Below is a small trained network, with its code and all its weights. Each question gives an input and a target symbol and asks what happens when units are switched off, that is, made to give their printed mean instead of their output.

import numpy as np


def w(rows, s, z=0):
    codes = np.array(rows[::2]) - 128.0
    scale = np.full(codes.shape[1], s)
    scale[-1] = z or s
    return codes * scale


def norm(h):
    return h / np.sqrt((h * h).mean(-1, keepdims=True) + 1e-5)


def f(y):
    return np.maximum(y, 0)


def softmax(a):
    e = np.exp(a - a.max(-1, keepdims=True))
    return e / e.sum(-1, keepdims=True)


def log_softmax(a):
    a = a - a.max(-1, keepdims=True)
    return a - np.log(np.exp(a).sum(-1, keepdims=True))


def net(x, mask):
    ids = ['ΓΘΦβημξ'.index(c) for c in x.split()]
    T = len(ids)
    res = E[ids] + P[:T]
    u = 0
    for l in range(3):
        q, k, v = (norm(res) @ M[l].T for M in (Q, K, V))
        z = softmax(np.where(np.tri(T) > 0, q @ k.T / 3**0.5, -1e9)) @ v
        res = res + np.where(mask[u], z, O[l][:, -1]) @ O[l][:, :-1]
        u += 1
        y = f(norm(res) @ A[l][:, :-1].T + A[l][:, -1])
        res = res + np.where(mask[u : u + 8], y, B[l][:, -1]) @ B[l][:, :-1]
        u += 8
    return log_softmax(norm(res)[-1] @ U[:, :-1].T + U[:, -1])


Q, K, V, O, A, B = {}, {}, {}, {}, {}, {}
E = w([
[56,187,10,147],'Γ',
[20,171,187,56],'Θ',
[21,86,101,74],'Φ',
[37,210,70,106],'β',
[24,74,70,80],'η',
[22,78,100,2],'μ',
[180,98,246,133],'ξ',
],0.0082)
P = w([
[95,135,100,126],'0',
[125,177,131,167],'1',
[174,177,131,116],'2',
[88,186,155,1],'3',
[181,140,119,94],'4',
[141,152,87,135],'5',
[90,99,116,96],'6',
[140,99,113,171],'7',
[183,109,120,45],'8',
[151,108,106,142],'9',
],0.018)
Q[0] = w([
[160,35,179,238],'0.h0',
[4,128,213,155],'0.h0',
[65,84,160,67],'0.h0',
],0.012)
K[0] = w([
[128,56,138,255],'0.h0',
[48,145,191,150],'0.h0',
[94,83,144,117],'0.h0',
],0.014)
V[0] = w([
[3,93,165,53],'0.h0',
[87,125,140,111],'0.h0',
[21,97,162,64],'0.h0',
],0.0046)
O[0] = w([
[161,254,43,117,252],'0.h0',
[139,179,96,127,164],'0.h0',
[157,237,54,114,234],'0.h0',
],0.0058,0.003)
A[0] = w([
[167,105,33,121,101],'0.n0',
[167,180,181,245,196],'0.n1',
[130,83,56,157,162],'0.n2',
[2,99,150,175,118],'0.n3',
[209,216,149,78,206],'0.n4',
[247,84,145,84,196],'0.n5',
[158,7,53,214,179],'0.n6',
[245,50,126,152,1],'0.n7',
],0.0094,0.0019)
B[0] = w([
[163,153,153,80,168],'0.n0',
[171,175,113,3,170],'0.n1',
[136,109,108,79,149],'0.n2',
[178,133,172,202,142],'0.n3',
[176,64,115,94,254],'0.n4',
[139,73,175,135,196],'0.n5',
[149,115,59,125,161],'0.n6',
[98,98,131,232,168],'0.n7',
],0.012,0.008)
Q[1] = w([
[2,69,216,38],'1.h0',
[232,207,226,143],'1.h0',
[195,226,237,233],'1.h0',
],0.0084)
K[1] = w([
[73,55,120,143],'1.h0',
[132,115,141,50],'1.h0',
[255,185,123,94],'1.h0',
],0.016)
V[1] = w([
[143,209,156,94],'1.h0',
[216,101,97,108],'1.h0',
[254,103,24,174],'1.h0',
],0.0088)
O[1] = w([
[206,176,194,164,217],'1.h0',
[113,2,96,124,252],'1.h0',
[106,15,111,205,203],'1.h0',
],0.0068,0.0046)
A[1] = w([
[82,138,126,49,70],'1.n0',
[70,219,100,208,15],'1.n1',
[8,148,81,160,84],'1.n2',
[116,138,95,230,252],'1.n3',
[126,122,45,190,209],'1.n4',
[60,117,147,166,96],'1.n5',
[45,190,101,127,152],'1.n6',
[134,99,114,165,46],'1.n7',
],0.014,0.0014)
B[1] = w([
[139,162,130,183,253],'1.n0',
[73,87,169,251,147],'1.n1',
[138,25,106,96,150],'1.n2',
[26,78,116,134,156],'1.n3',
[93,158,121,155,183],'1.n4',
[138,153,109,164,133],'1.n5',
[185,122,71,95,181],'1.n6',
[163,154,159,102,167],'1.n7',
],0.022,0.0052)
Q[2] = w([
[154,119,88,103],'2.h0',
[106,42,78,40],'2.h0',
[248,101,91,216],'2.h0',
],0.011)
K[2] = w([
[102,100,95,55],'2.h0',
[79,39,41,125],'2.h0',
[145,129,255,82],'2.h0',
],0.0099)
V[2] = w([
[139,124,146,136],'2.h0',
[163,201,136,254],'2.h0',
[81,199,6,156],'2.h0',
],0.0083)
O[2] = w([
[119,110,127,129,140],'2.h0',
[90,31,159,124,43],'2.h0',
[207,212,254,81,1],'2.h0',
],0.0097,0.0046)
A[2] = w([
[91,132,212,131,98],'2.n0',
[123,91,211,141,62],'2.n1',
[165,112,247,156,81],'2.n2',
[60,93,133,98,93],'2.n3',
[56,116,69,186,195],'2.n4',
[15,204,123,113,252],'2.n5',
[192,112,140,137,126],'2.n6',
[127,188,66,110,150],'2.n7',
],0.015,0.0027)
B[2] = w([
[174,177,74,123,134],'2.n0',
[197,144,108,75,165],'2.n1',
[51,167,77,87,173],'2.n2',
[102,168,104,165,148],'2.n3',
[148,165,188,105,237],'2.n4',
[90,166,72,6,160],'2.n5',
[116,152,101,148,213],'2.n6',
[101,108,191,138,254],'2.n7',
],0.023,0.0071)
U = w([
[6,212,81,90,216],'Γ',
[179,211,187,64,89],'Θ',
[103,93,229,141,254],'Φ',
[23,111,106,156,82],'β',
[90,24,60,80,173],'η',
[172,165,117,155,36],'μ',
[126,162,107,165,53],'ξ',
],0.013,0.0053)

Each question gives the input, a string of symbols that net reads in full, and the target symbol t.
The units are the heads (3 rows each of Q, K, V and O) and the neurons (one row each of A and B). Each row of codes is followed by its name. A weight is (code - 128) times the scale printed after its matrix; where a second scale follows, it is the last column's (O, A, B and U).
mask holds one flag per unit, layer by layer, with each layer's heads first. A switched-off unit (its flag False) gives its mean, the last column of its rows in O or B, instead of its output. The means were averaged over made-up inputs and are rounded, as every weight is.
A unit's drop is (log p(t) with every unit on - log p(t) with that unit switched off) / (log p(t) with every unit on - log p(t) with every unit switched off).
The circuit of an input: a set's keep is (log p(t) with only the set's units on - log p(t) with every unit switched off) / (log p(t) with every unit on - log p(t) with every unit switched off). Starting from the 12 units with the biggest drops (on a tie, the unit counted first), units are removed one at a time, each time the one whose removal leaves the highest keep (on an exact tie, the one counted first), for as long as the keep stays at least 0.8.
circuit, biggest first: the units of the circuit, biggest drop first
most important unit: the unit with the biggest drop
k most important neurons: the k neurons with the biggest drops, biggest first
k most important neurons of layer l: the k neurons of layer l with the biggest drops, biggest first
input Θ ξ ξ ξ ξ, target η: most important unit => 2.h0
input Θ μ ξ ξ ξ Θ Θ η, target Γ: 2 most important neurons of layer 0 => [0.n4; 0.n1]
input μ Θ Θ Θ Θ ξ, target Γ: circuit, biggest first => [2.n2; 0.h0; 0.n4]
input η β μ ξ ξ μ Θ, target η: 2 most important neurons => [1.n2; 0.n5]
input ξ Θ Θ β Θ Θ, target Φ: 3 most important neurons => [2.n7; 0.n7; 0.n6]
input ξ Θ Θ Θ Γ ξ μ Φ Φ, target Θ: 2 most important neurons => [1.n2; 0.n7]
input η Θ ξ ξ η Θ Φ, target μ: 2 most important neurons => [0.n4; 1.n6]
input Θ ξ η, target η: 2 most important neurons => [0.n4; 2.n4]
input ξ Φ Θ Θ η Γ η ξ, target Θ: 4 most important neurons of layer 2 => [2.n4; 2.n1; 2.n7; 2.n2]
input μ η μ Θ ξ ξ η Γ Θ Φ, target Γ: 4 most important neurons => [0.n4; 0.n0; 2.n5; 0.n5]
input Θ Γ Γ η η Θ ξ ξ, target Θ: 3 most important neurons of layer 1 => [1.n7; 1.n4; 1.n6]
input η η Θ Γ, target Θ: 2 most important neurons => [2.n2; 0.n5]
input ξ ξ ξ Θ ξ Θ Θ ξ ξ Φ, target Γ: 3 most important neurons of layer 0 => [0.n4; 0.n5; 0.n0]
input Θ Θ ξ ξ η ξ, target Φ: circuit, biggest first => [0.h0]
input ξ ξ Θ Θ Φ Φ, target Θ: 2 most important neurons => [0.n4; 2.n2]
input Φ Φ Φ ξ, target Γ: 2 most important neurons => [2.n2; 1.n0]
input Φ ξ Γ ξ Θ Γ ξ Θ β η, target Γ: 3 most important neurons => [0.n4; 1.n4; 0.n5]
input Θ ξ Γ Γ Θ ξ β μ μ μ, target Φ: 2 most important neurons => [2.n7; 1.n0]
input ξ Γ Φ, target η: 3 most important neurons => [0.n4; 2.n4; 0.n1]
input Γ ξ ξ μ Γ Φ μ Θ μ, target Θ: circuit, biggest first => [2.h0]
input Φ Θ Θ Γ ξ ξ η ξ ξ ξ, target Φ: 4 most important neurons => [0.n7; 2.n4; 0.n4; 0.n5]
input μ ξ Γ Θ Θ Θ μ η ξ μ, target Φ: 3 most important neurons => [2.n7; 0.n0; 1.n0]
input η η Θ ξ Θ ξ η ξ ξ Θ, target Φ: 4 most important neurons of layer 0 => [0.n7; 0.n6; 0.n0; 0.n4]
input ξ Θ Γ, target η: 3 most important neurons => [2.n4; 1.n0; 0.n4]
input ξ ξ Θ ξ μ Θ, target Θ: 3 most important neurons of layer 2 => [2.n4; 2.n2; 2.n6]
input ξ ξ μ ξ Γ, target η: 2 most important neurons of layer 0 => [0.n0; 0.n4]
input Θ η Θ ξ μ Θ ξ η, target Θ: most important neuron of layer 2 => [2.n4]
input μ β μ ξ Φ η μ, target Θ: 2 most important neurons of layer 2 => [2.n2; 2.n7]
input ξ ξ Φ, target η: 2 most important neurons of layer 0 => [0.n4; 0.n7]
